Below are the code and all the weights of a small trained network. Each question names an input and a class and asks about switching units off, where a switched-off unit gives its printed mean instead of its output.

import numpy as np


def w(rows, s, z=0):
    codes = np.array(rows[::2]) - 128.0
    scale = np.full(codes.shape[1], s)
    scale[-1] = z or s
    return codes * scale


def norm(h):
    return h / np.sqrt((h * h).mean(-1, keepdims=True) + 1e-5)


def f(y):
    return np.maximum(y, 0)


def log_softmax(a):
    a = a - a.max(-1, keepdims=True)
    return a - np.log(np.exp(a).sum(-1, keepdims=True))


def net(x, mask):
    res = np.array(x, float).reshape(1, 3) / 4 @ E
    u = 0
    for l in range(2):
        y = f(norm(res) @ A[l][:, :-1].T + A[l][:, -1])
        res = res + np.where(mask[u : u + 5], y, B[l][:, -1]) @ B[l][:, :-1]
        u += 5
    return log_softmax(norm(res)[-1] @ U[:, :-1].T + U[:, -1])


A, B = {}, {}
E = w([
[89,39,70,126,29,162,105,237,116,177,195,108],'x0',
[17,24,77,55,13,161,173,3,141,90,49,124],'x1',
[5,109,188,238,138,120,222,203,89,74,74,189],'x2',
],0.0039)
A[0] = w([
[138,129,204,191,71,161,137,166,43,138,99,187,247],'0.n1',
[171,186,91,44,151,95,157,53,187,183,169,138,16],'0.n2',
[129,236,172,142,161,99,118,55,165,93,35,135,1],'0.n3',
[53,90,77,116,82,120,106,106,210,77,74,139,121],'0.n4',
[174,93,109,83,115,141,112,163,166,172,124,3,106],'0.n5',
],0.0039,0.0029)
B[0] = w([
[170,167,129,135,99,96,46,55,137,174,115,106,253],'0.n1',
[94,145,152,128,105,89,74,90,58,153,176,140,186],'0.n2',
[80,163,253,43,127,105,205,139,173,184,184,38,194],'0.n3',
[219,172,80,185,196,89,170,164,123,149,112,110,223],'0.n4',
[104,176,178,151,130,131,106,75,63,170,113,178,201],'0.n5',
],0.0055,0.0044)
A[1] = w([
[91,60,98,122,47,198,104,248,133,175,198,116,73],'1.n1',
[2,140,214,236,127,109,165,190,103,79,86,170,25],'1.n2',
[156,158,146,160,216,142,133,234,128,92,181,142,60],'1.n3',
[43,50,85,49,71,154,195,10,133,70,56,112,93],'1.n4',
[123,208,169,158,155,46,147,140,55,198,192,112,253],'1.n5',
],0.0047,0.0021)
B[1] = w([
[122,214,252,77,230,86,201,31,170,78,108,99,173],'1.n1',
[194,149,97,31,108,156,34,52,77,209,241,107,176],'1.n2',
[162,97,75,66,130,116,92,141,179,60,60,134,162],'1.n3',
[163,121,125,174,159,142,74,255,144,79,139,167,190],'1.n4',
[84,65,87,160,88,161,163,156,126,100,104,147,255],'1.n5',
],0.0074,0.0091)
U = w([
[216,121,77,149,172,139,70,251,163,48,96,167,150],'0',
[158,142,117,101,78,159,30,37,48,222,194,144,140],'1',
[105,160,234,80,209,121,220,77,179,91,126,101,140],'2',
[58,64,86,200,38,145,217,133,118,167,61,121,254],'3',
[106,111,111,177,170,131,157,130,130,173,143,141,16],'4',
],0.011,0.005)

Each question gives the input, the list of numbers given to net, and the class t.
The units are the neurons (one row each of A and B). Each row of codes is followed by its name. A weight is (code - 128) times the scale printed after its matrix; where a second scale follows, it is the last column's (A, B and U).
mask holds one flag per neuron, layer by layer. A switched-off neuron (its flag False) gives its mean, the last column of its row in B, instead of its output. The means were averaged over made-up inputs and are rounded, as every weight is.
A unit's drop is (log p(t) with every unit on - log p(t) with that unit switched off) / (log p(t) with every unit on - log p(t) with every unit switched off).
unit that matters most: the unit with the biggest drop
top k neurons: the k neurons with the biggest drops, biggest first
k most important neurons of layer l: the k neurons of layer l with the biggest drops, biggest first
input [-2,-3,0], class 3: unit that matters most	1.n5
input [-1,1,-3], class 3: top 3 neurons	(1.n2 1.n5 0.n1)
input [0,-1,1], class 3: top 2 neurons	(1.n2 1.n4)
input [6,-4,5], class 2: top 2 neurons	(1.n1 0.n5)
input [-6,-4,-4], class 2: 2 most important neurons of layer 1	(1.n4 1.n2)
input [3,3,-2], class 3: top 4 neurons	(0.n4 0.n5 1.n2 1.n3)
input [5,4,-3], class 2: top 2 neurons	(1.n1 0.n1)
input [-5,5,-2], class 0: top 3 neurons	(1.n4 1.n1 0.n1)
input [8,-2,-7], class 2: top 4 neurons	(1.n1 0.n1 1.n2 0.n4)
input [7,7,3], class 0: top 2 neurons	(1.n4 0.n3)
input [8,7,5], class 2: top 2 neurons	(1.n1 1.n5)
input [-1,6,-5], class 0: 2 most important neurons of layer 1	(1.n4 1.n2)
input [-4,-4,5], class 1: top 4 neurons	(1.n2 0.n4 1.n4 1.n1)
input [-3,1,3], class 3: most important neuron of layer 1	(1.n1)
input [-5,6,0], class 0: 2 most important neurons of layer 1	(1.n4 1.n1)
input [6,3,-5], class 2: 2 most important neurons of layer 1	(1.n1 1.n2)
input [2,5,-4], class 0: 2 most important neurons of layer 1	(1.n4 1.n2)
input [-7,8,3], class 0: 2 most important neurons of layer 1	(1.n4 1.n1)
input [8,-7,3], class 2: 2 most important neurons of layer 1	(1.n1 1.n4)
input [-6,-6,8], class 1: 2 most important neurons of layer 1	(1.n2 1.n4)
